B:
1: [ -11  220    9  182   19   -8   38   90   43   90 -106    7  -79 -101
   49  168   97   54 -121  104  -39 -240  -29   49  -37  -58   57  103
 -120  -61  -27  -12   10 -230   32]
2: [ -26  244   36  195   29   13   22   69   80   82 -169    4  -69 -148
   11  252  117  125  -68   47  -53 -274  -75   12  -13  -27   60  141
 -153  -50  -58  -29  -38 -220   36]
3: [ 108   32  -33   65  -20   26  121   73   43   10   90  -95  -24  111
   73    2   57 -102 -175  134  -52 -172   39   76  -37  -84   51  -31
  -81  -79    0   18   78 -147  -37]
4: [  48  164  -73  221  242 -104   30   91 -155  -11   42   -9  -76  -85
   66 -127   49 -118   -5  242  240 -151  126  212  -58    0  -28  -31
   37   48  117  132  237 -132 -102]
5: [  49 -165   -8  -33 -153   29   64   79   88   88  121  -62   88  135
   56  -60  -22 -110 -177  -14 -114   -3  -25  -67   35   17   74  -47
   -8 -166 -112   12   11  -29   54]
6: [ -67 -159   71  -16 -219  -10  -27   62  142  186  -28    7  121   15
    4   87  -84   30 -128 -230 -187  101 -118 -177   92  138   54   68
   59 -223 -212  -19 -175   -6  188]
7: [  15   20  -98  163   99 -185   27  158 -222  116  169   84  -76   25
  162 -344 -104 -279 -181  293  206   68  196  219  -91   -7  -18 -104
  179  -48  114  163  258 -123   16]
8: [ 160 -190  -97  -22  113   34   96   43  -46 -122  244 -157  106  159
    2 -288   56 -229   27  142  170  -74   74   74   59   32   29 -179
   26  -20   39  134  270   78 -174]
9: [ 278  158   54  137  446  113  130 -248  159 -419  -72 -465  132  -19
 -222  385  214  201  431 -220  156 -394  -20  120  110  123 -129   14
  -96  149   11   74  -63   74 -411]
10: [ -20   15   37   66 -107   19   26   72  118  121  -56  -11   28  -20
   21  141   28   40 -127  -63 -131  -92  -90  -82   32   28   64   78
  -67 -140 -126  -28  -85 -111   95]
11: [ 287  -40  -32   -6  163  137  198  -88  133 -269  151 -356   86  209
  -52   81  149  -60   68   21   16 -295   39   97   35  -35   -4 -109
 -117   17   11   48   71    8 -287]
12: [ 117 -446  -50 -170 -110   29   64   44   41  -14  312 -143  227  269
   11 -333  -80 -263  -61  -70   13  165   13  -84  126  123   44 -191
  137 -169  -97  103  119  196  -30]
13: [  16 -123  -61  -19 -132   71   51  162   35   94  107   17   37   69
   62 -173   79 -148 -187  178  -41 -127  -57  -66   39  -50  156  -49
 -121 -121  -53   16  195  -71   39]
14: [ -17  249    2  212   63  -18   24   90   19   84 -121   20  -88 -134
   43  166  104   65  -88  120    0 -258  -26   67  -44  -44   52  104
 -123  -30  -10   -1   34 -235   19]
15: [ -10 -107   45   59   30  -76  -31   -4   27   57    5  -63  125  -29
  -42    9  -84   -3   58 -196   40   99  -24  -39   91  199  -41   18
  152 -105 -112   86  -74   67   39]
16: [-120  -30   78   34 -260   26  -34  109  167  242 -131   74   53  -75
    9  193   -3  102 -184 -157 -233  -28 -182 -201   64   66  117  141
  -77 -219 -222  -71 -172 -114  230]
17: [  47  100 -199  134  -17  -32  119  312 -211  132  227  146 -204   94
  263 -439   99 -381 -410  683  128 -235  172  224 -166 -282  169 -144
 -135  -47  188   80  500 -311   -3]
18: [  94  177   41  158  141   15   82  -40   93  -70  -86 -164    1  -42
  -38  265  101  106   47  -49  -13 -249  -17   75    5   21  -22   78
  -81   -6  -27   15  -76 -121 -104]
19: [ 153  451  -36  278  269   67  144   26   23 -130 -119 -142 -175  -93
   29  281  273   84  -24  286   63 -558   37  230 -106 -191   37   77
 -293  105  116   -7  133 -331 -200]
20: [ -71   -8  -28  138   14 -134  -40  140 -108  159   30  108   -7  -86
   72 -171  -68 -117  -88   92  120   68   44   49    0   91   10   -9
  128  -94  -12  104  121  -76   91]
21: [ -44   69   57  111  -56  -14   -6   56   95  124 -108   -2   17  -85
    4  184   11   82  -81 -101  -93  -84  -86  -58   28   63   35  107
  -38 -120 -123  -15 -111 -114   94]
22: [  31  113  -14  150   53  -48   48   78  -12   53   -8  -23  -42  -35
   59   25   33  -39  -98  103   28 -134   35   84  -35   -9   17   29
  -24  -50    1   44   58 -151   -3]
23: [-160 -250  -33    3 -256 -138  -84  240  -94  342  125  224   53    9
  139 -353 -183 -231 -280   61  -11  288    1  -92   31  108   96  -36
  190 -246 -110   79  109  -15  281]
24: [ 144   88   45  176  318  -95   55 -146    5 -171  -19 -253   80  -37
  -91  174  -20   64  235 -202  169  -56   84  157   45  185 -174    9
  165   43    2  129  -94   43 -190]
25: [ -97 -124   38    4 -218  -10  -35  125   92  223  -25   72   79  -20
   30   14  -46  -10 -165 -106 -145   63 -122 -164   73   92   95   67
    8 -205 -181  -17  -66  -41  203]
26: [ 169 -286  -22  -28  133  -87   72  -62  -39 -121  251 -232  186  194
  -21 -221 -138 -204   93 -139  156  187  126   87   79  195 -114 -166
  282  -69  -15  174   44  191 -140]
27: [  -2 -326  185 -108 -102   41  -56 -166  299   -4  -93 -237  361    9
 -215  324 -114  230  236 -711 -180  202 -228 -308  275  400  -66  100
  166 -206 -350   -6 -429  281   69]
28: [ -47  115  -15  201  159  -94  -46   90  -94   63  -57   49  -14 -179
    2  -48   28  -14   49   88  187  -85   16   79   20   86   -7   38
   47   -6   18  105  130  -76   -2]
29: [  64  -71    2   34   21   18   41   19   61  -21   46 -113   88   44
  -18    3   32  -35   10  -48   13  -80  -25  -11   68   73   20  -24
    0  -71  -70   45   27    6  -47]
30: [ -76 -334  -69  -87 -216   -3  -42  221  -40  200  186  121  126   71
   74 -404  -46 -247 -188  112   25  139  -60 -146   98   75  155 -104
   56 -196  -99   75  235   64  153]
31: [  71 -459  -36 -194 -250   68   61   88   95   68  269  -86  219  269
   28 -275  -75 -236 -160  -79 -104  156  -50 -168  117   89  109 -151
   74 -223 -160   48   69  148   61]
32: [ 102 -337   -2 -173 -246  116  105   36  191   35  190 -156  176  261
   16  -65  -18 -125 -176 -116 -212   26  -77 -166   96   29  104  -86
  -33 -216 -176  -20  -45   66   36]
33: [  43  155  -95  194  229  -28   23  122 -137  -30   38    9  -68 -105
   42 -161  139 -114   19  321  253 -256   69  164  -22  -40   39  -42
  -72   59  119  114  330 -137 -120]
34: [ 123 -367  -22  -98   -4  -29   53  -14   17  -42  253 -171  216  205
  -23 -250 -114 -204   28 -140   69  187   51  -19  113  180  -33 -160
  212 -129  -76  136   60  198  -64]
35: [ 303  168 -115  151  363   37  209  -25  -74 -286  179 -276  -69  134
   40  -73  168 -170   47  328  238 -380  198  326  -79 -135  -42 -144
  -98  135  208  124  293 -128 -362]
36: [ 130  -36  -20   32   65   55   91    5   60  -75   78 -163   63   84
  -10    9   79  -58   -3   27   19 -166   -3   35   38    8   29  -44
  -56  -41  -26   46   72  -22 -110]
37: [ 150 -161   34    9  148  -15   61 -102   64 -146   99 -260  181   96
  -91   26  -37  -26  167 -231   87   30   19   27  109  194  -91  -65
  151  -47  -69  112  -58  149 -147]
38: [  85 -171  -16  -34  -79   33   77   49   73   20  141 -102  101  150
   27  -88   -9 -121 -107  -16  -49  -12   -8  -36   47   34   51  -70
   17 -132  -83   49   43   12   -5]
39: [-147 -192   -9   88   34 -181 -149  132 -157  189   35  144  117 -148
    2 -309 -150 -119   63  -72  226  271   -7  -50  113  278  -15  -18
  281 -106  -72  169  131  122  137]
40: [  34  -36   11  -24 -223  142   98   99  201  104    3  -52   29   88
   41  143  116   14 -236   30 -251 -227 -142 -133   21  -92  163   47
 -233 -168 -146  -90  -35 -150   80]
41: [ 239  464  -18  316  504   23  153 -108   -4 -311 -111 -294 -119 -107
  -61  316  259  118  220  176  231 -547  102  330  -71  -87 -104   41
 -183  209  178   78  112 -208 -376]
42: [   5  245  -78  241  132  -62   38  162 -126   70  -14   71 -151 -109
  108  -87  105  -98 -137  353  149 -256   78  179  -94 -106   57   13
  -90   11  113   72  253 -252  -28]
43: [  89 -260   24  -81  -96   27   68  -12  124    2  137 -163  177  172
  -14  -27  -62  -82  -42 -188  -93   79  -32  -83   97  120    7  -53
   81 -161 -141   39  -79   96    3]
44: [ 157 -295  -65 -170 -231  159  164   95  153   -6  270 -151  116  317
   67 -164   62 -217 -252  100 -175 -103  -33  -86   39  -96  159 -142
 -136 -178  -96  -13  124   -1  -25]
45: [  -7 -415   30 -156 -229   25  -17   53  123  114  141  -60  242  138
  -34 -150 -105 -102  -61 -240 -104  201 -112 -224  169  192   65  -63
  120 -234 -218   37  -52  178  117]
46: [ 164  230   -8  202  312    4  101  -64   18 -180  -37 -214  -15  -51
  -45  186  136   56  144   47  147 -312   60  184  -10   11  -64   14
  -66   87   69   77   59 -104 -228]
47: [-224  213   -9  240 -117 -134  -88  274 -102  373 -153  312 -152 -248
  144  -43   -6  -25 -281  227   -3  -56  -40    0  -69  -30  118  148
  -36 -136  -35   10  104 -293  277]
48: [ 134  -27  -36   94  282   -8   47  -36  -39 -174   82 -191   95   -6
  -71  -86   73  -66  212   15  241 -131   52  109   80  116  -45  -79
   48   58   43  147  165   71 -213]
49: [ 141 -119 -186   52   76 -108  127  185 -232   12  368   -1  -61  217
  204 -538  -53 -455 -254  465  222   14  264  259 -108 -112   39 -244
  122  -48  177  179  437  -90  -93]
50: [  62  178   12  159  133   20   52   15   58  -39  -83 -101  -24  -84
  -21  182  116   73   31   26   31 -258  -28   69   11    2   14   69
 -102   -1  -15   20   13 -132  -82]
51: [ 151 -120  -19   12  106   19   86  -34   46 -119  123 -209  119  118
  -35  -36   15  -85   62  -60   65  -58   34   43   63   83  -28  -85
   50  -40  -34   86   46   63 -136]
52: [-160  113   69  153 -114  -58  -73  120   66  249 -191  131   -8 -196
   20  172   -2  121 -110  -89  -94  -38 -129 -104   31   88   68  171
  -29 -147 -147  -28 -113 -157  206]
53: [ -84  165   86  217   97 -121  -68    6   26  112 -193   11   13 -216
  -36  236  -39  153   70 -183   38  -21  -53   15   41  173  -60  153
   93  -68  -95   46 -154  -83   79]
54: [ -4  17   7 114  77 -48  -9  46  -4  37 -23 -28  49 -70 -13   0  16  -4
  34 -23  86 -52 -19  14  49 108   2  20  42 -56 -48  76  47 -31  -2]
55: [ 100  124   27  160  239  -29   50  -67   31 -112  -51 -175   44  -60
  -65  160   62   68  152  -78  114 -170   24  108   31   95  -73   30
   15   31    1   82  -14  -29 -154]
56: [  23 -171  111 -145 -326  273   59   -6  423   52 -107 -162  194   72
 -116  385  163  210  -75 -317 -408 -235 -337 -364  177   38  192  126
 -309 -215 -326 -168 -253    6   91]
57: [-121 -222  106  -76 -358   37  -47   78  234  262  -78   46  165    5
  -20  161  -75   85 -174 -325 -308  123 -222 -301  129  159  109  114
    1 -290 -306  -80 -261   14  280]
58: [  19  284  -25  230  102  -26   52  110  -29   51  -83   21 -127 -116
   67   99  119   10 -112  226   51 -290   20  130  -72  -93   49   68
 -135    1   49   25  115 -260  -22]
59: [-125   -5   67  139    2 -145  -99   58  -17  182 -109   75   64 -172
  -17   46 -115   54   28 -195   42  141  -53  -52   72  228  -39  104
  177 -122 -121   75 -107   -3  148]
60: [ 268  -31  -49   29  211   85  179  -79   60 -250  165 -326   83  174
  -39    7  117  -91   87   45   93 -244   80  136   28  -14  -30 -118
  -63   35   47   82  117   11 -281]
61: [ 241 -165 -110  -23  175   51  156    4  -34 -213  284 -243   91  221
    8 -260   72 -249   40  180  181 -140  125  149   31  -15   -2 -210
   11   17   83  143  280   64 -259]
62: [  33 -509  -38 -191 -229   -1   11  101   37  101  293  -45  235  244
   38 -369 -140 -271 -139  -93  -36  274  -26 -160  136  155   69 -160
  173 -232 -150   94   95  196   86]
63: [  19 -201    7 -125 -308  186   69  117  230  118   60  -49  114  138
   15   41  104  -34 -229  -29 -274 -145 -184 -235   95  -46  200    7
 -222 -214 -200  -88  -11  -48  106]
64: [ -63   69   47  174  112 -116  -69   28  -31   84  -99    9   43 -175
  -35   69  -37   58   81 -117  115   26  -21   20   54  183  -53   84
  127  -56  -63   87  -39  -29   46]
65: [ 121 -141 -150  -13   22   70  103  168  -74  -32  255  -39   20  147
   91 -386  121 -303 -145  382  134 -181   58   70    4 -111  144 -183
 -110  -37   84   98  414  -46 -113]
66: [ 167 -179  -10  -76  -90   93  141    0  150  -54  158 -208  116  229
   15   11   30  -98 -116  -52 -130  -96  -10  -33   44  -12   49  -81
  -53 -125  -94    8  -21    4  -68]
67: [  60   85  107  107   54   -5   48  -91  176  -15 -133 -184   74  -38
  -71  366   10  178   60 -285 -114 -104  -70  -20   53  120  -58  119
    9  -80 -133  -12 -262  -50  -19]
68: [ 207 -160  -76  -92  -74  167  189   53  121  -99  227 -204   67  270
   44  -99  133 -179 -162  168  -91 -233    4   -2   22 -130  125 -135
 -177  -88  -29    4  169  -47 -135]
69: [ 224  110    3   54  129  168  177  -74  191 -216    2 -310   41   99
  -66  275  219   79   53    4  -67 -419  -46   49   29  -80   34    6
 -242   17  -22  -22   -6  -91 -228]
70: [   1  -75  -79  165  160 -285  -17  114 -283  106  197   69   -9   12
  133 -413 -218 -300  -70  147  296  264  249  230  -50  141 -113 -125
  382  -62  108  233  209    2   20]
71: [ -11 -128   -9  -54 -299  104   62  163  159  173   55   22   42  109
   87   -3   55  -73 -308   58 -241 -107 -123 -158   25  -67  187   15
 -168 -215 -153  -71   14 -130  148]
72: [  14 -170   10  -66 -243   79   65  104  157  123   72  -39   89  129
   44    9   16  -61 -214  -37 -196  -40 -104 -146   52   -2  124   -4
  -88 -202 -158  -35  -32  -48  109]

[-204  -16 -270 -101  156   50  121  -36 -108 -255  -18 -180  283  158
   26 -159 -264 -105  364  190  114 -250  189  -12   72  125  -80 -271
  187 -155  -74] : 28
[-247 -126 -259  107   65    8  -98   38  -97 -129 -101 -190  169   46
 -251 -192 -198    3  288  410  175 -139  202   82   14  114    5  -56
  201  -53 -117] : 36
[ -68  -21 -154  182  -73  -78 -109 -101  -33  -21   -9 -159 -159  -98
 -274 -148   29    2   75  224   85  -49   35  113   -2   15   36  139
   99  135  -38] : 66
[  10   15 -235 -132  -43  -69  117  -26   28  -49  -20 -115   -3   38
   12  -18  -78 -119   18  -72  -43 -133  -75   -8   76   -8    0  -96
   25   68    8] : 22
[ 269  272  135  273 -195  -63 -178 -299  -33   79  249  -33 -485 -136
 -144 -168  416   56 -267  -36  -67   63 -116  186 -123 -214  -21  299
 -163  261   38] : 31
[ 174  258  -64 -124  -62  -46  166 -170   30  -73  183  -84 -123   80
  190  -71   95 -145  -87 -264  -58 -129 -133   11   40 -129  -56  -70
 -103   56   74] : 20
[ -24    9 -152  108 -154 -139 -122  310  177  120  -78 -177  121  186
  -94 -187  -47 -110 -184  121  277  -17  -59  150   52 -232  163   96
 -149  -52  -18] : 60
[ 166 -175 -231  -98 -106   -6 -115 -117 -129  100 -110   94 -245 -168
 -242  144   88  120 -169   45 -456    6 -128  -11 -101   34  -55   22
    7  377  -74] : 40
[-127 -172 -288   47    8  -29  -30 -231 -159  -97  -86 -110 -186 -226
 -355  -19  -77   49  239  257 -131 -103   60    8   -1  228  -43   18
  274  239  -75] : 13
[-368 -239 -302  235   42  -35 -228  260  -29  -55 -222 -255  304  106
 -387 -271 -275   24  275  613  367 -100  259  156   22   73  108   15
  192 -131 -165] : 11
[-333 -219 -382   69  -43 -145  -77  459  172   16 -279 -295  389  215
 -221 -192 -369 -145  133  378  439 -115   91  107  146  -26  210  -22
   89 -164  -86] : 35
[ 131    2 -125   27  -81  -28  -59 -275 -122    1   45   -8 -329 -188
 -199   12  155   61  -56   25 -269  -27  -82   34  -74   29  -67   85
   49  303  -22] : 72
[ -93  -37 -284 -140  -49 -105   81  319  159    4 -125 -175  314  266
   75  -96 -242 -194  -34    7  199 -140  -43   34  131 -121  104 -145
  -64 -131  -19] : 46
[ 131  -84 -269 -284  -80  -37   45  204   52   86 -128   23  143  166
   88   92 -101  -76 -239 -127 -230  -71 -162  -30   17 -125    8 -177
 -142   85  -38] : 42
[ 172   63 -184 -224 -139  -98   95  190  149   98  -27  -36   73  189
  168   27  -27 -154 -291 -249  -92  -69 -220    7   60 -212   52  -97
 -213   52   31] : 18
[ -33   73  -87  191 -104  -89 -129   92   68   28   20 -185  -12   90
 -140 -225   33  -61  -62  167  248  -40   14  162    9 -155   94  129
  -60  -11  -19] : 8
[  34  -52 -212 -126  100  100   56 -390 -277 -188   43   15 -160 -159
 -119   32    0   78  222   89 -380 -152   65  -63  -68  211 -202 -163
  201  217  -72] : 16
[ 248  174   -1  -27   -4   73   10 -504 -241 -112  226   71 -393 -172
  -30   -5  268   90   -7  -93 -404  -75  -49    6 -132   32 -210  -10
   14  284   -8] : 57
[  79  101 -134  -52   12    5  118 -449 -167 -166  144  -61 -312 -180
  -70  -18   95  -12  152  -55 -239 -136  -28  -23  -16  127 -145  -41
  145  227   11] : 25
[ 164  -62 -271 -323  -61  -24   96   94   14   47  -95   45   74  112
  105  126  -78  -78 -198 -187 -312  -92 -174  -72   21  -78  -27 -199
 -111  132  -17] : 14
[-161 -149 -334 -132   78   18   31  107  -64 -113 -145 -120  265  123
  -76  -57 -261  -52  192  203    6 -175  100  -13   50   89  -23 -217
  127  -47  -99] : 50
[   0 -258 -274   -8   26   58 -137 -305 -291  -51 -117   49 -258 -294
 -407   88   17  204  140  281 -448  -51   51  -22 -128  252 -131  -14
  244  375 -134] : 56
[-195   82 -173   78   86   -7   67  -82  -43 -216   66 -252  124  101
  -47 -258 -144 -111  323  209  274 -198  169   70   75   60  -21  -91
  155 -134  -32] : 7
[  89 -121 -312 -309  -67  -43   88  162   33   53 -146    2  128  115
   56  115 -141  -82 -160 -122 -244 -103 -154  -63   42  -53    4 -193
  -73  108  -30] : 58
[-132  182   60  447   73   60 -203 -428 -244 -234  237 -198 -244 -133
 -324 -389  174  108  353  452  222  -86  295  208 -105   80 -108  173
  205   28  -74] : 62
[-175   99 -244 -167  196   53  264 -193 -119 -344   90 -208  214  137
  146 -155 -244 -164  440   45  101 -300  168  -59  116  152 -131 -325
  215 -161  -19] : 53
[-274 -336 -403   17   31  -26 -143  259  -43  -16 -301 -156  270   61
 -337  -79 -313   16  192  454   91 -103  141   50   28  120   77  -88
  183    1 -158] : 69
[-101    0 -164   73   47   15  -70  -41  -89 -120    5 -137   86   69
 -122 -186  -72   -8  171  245   95 -125  130   83   -6   25  -33  -65
   94  -34  -79] : 29
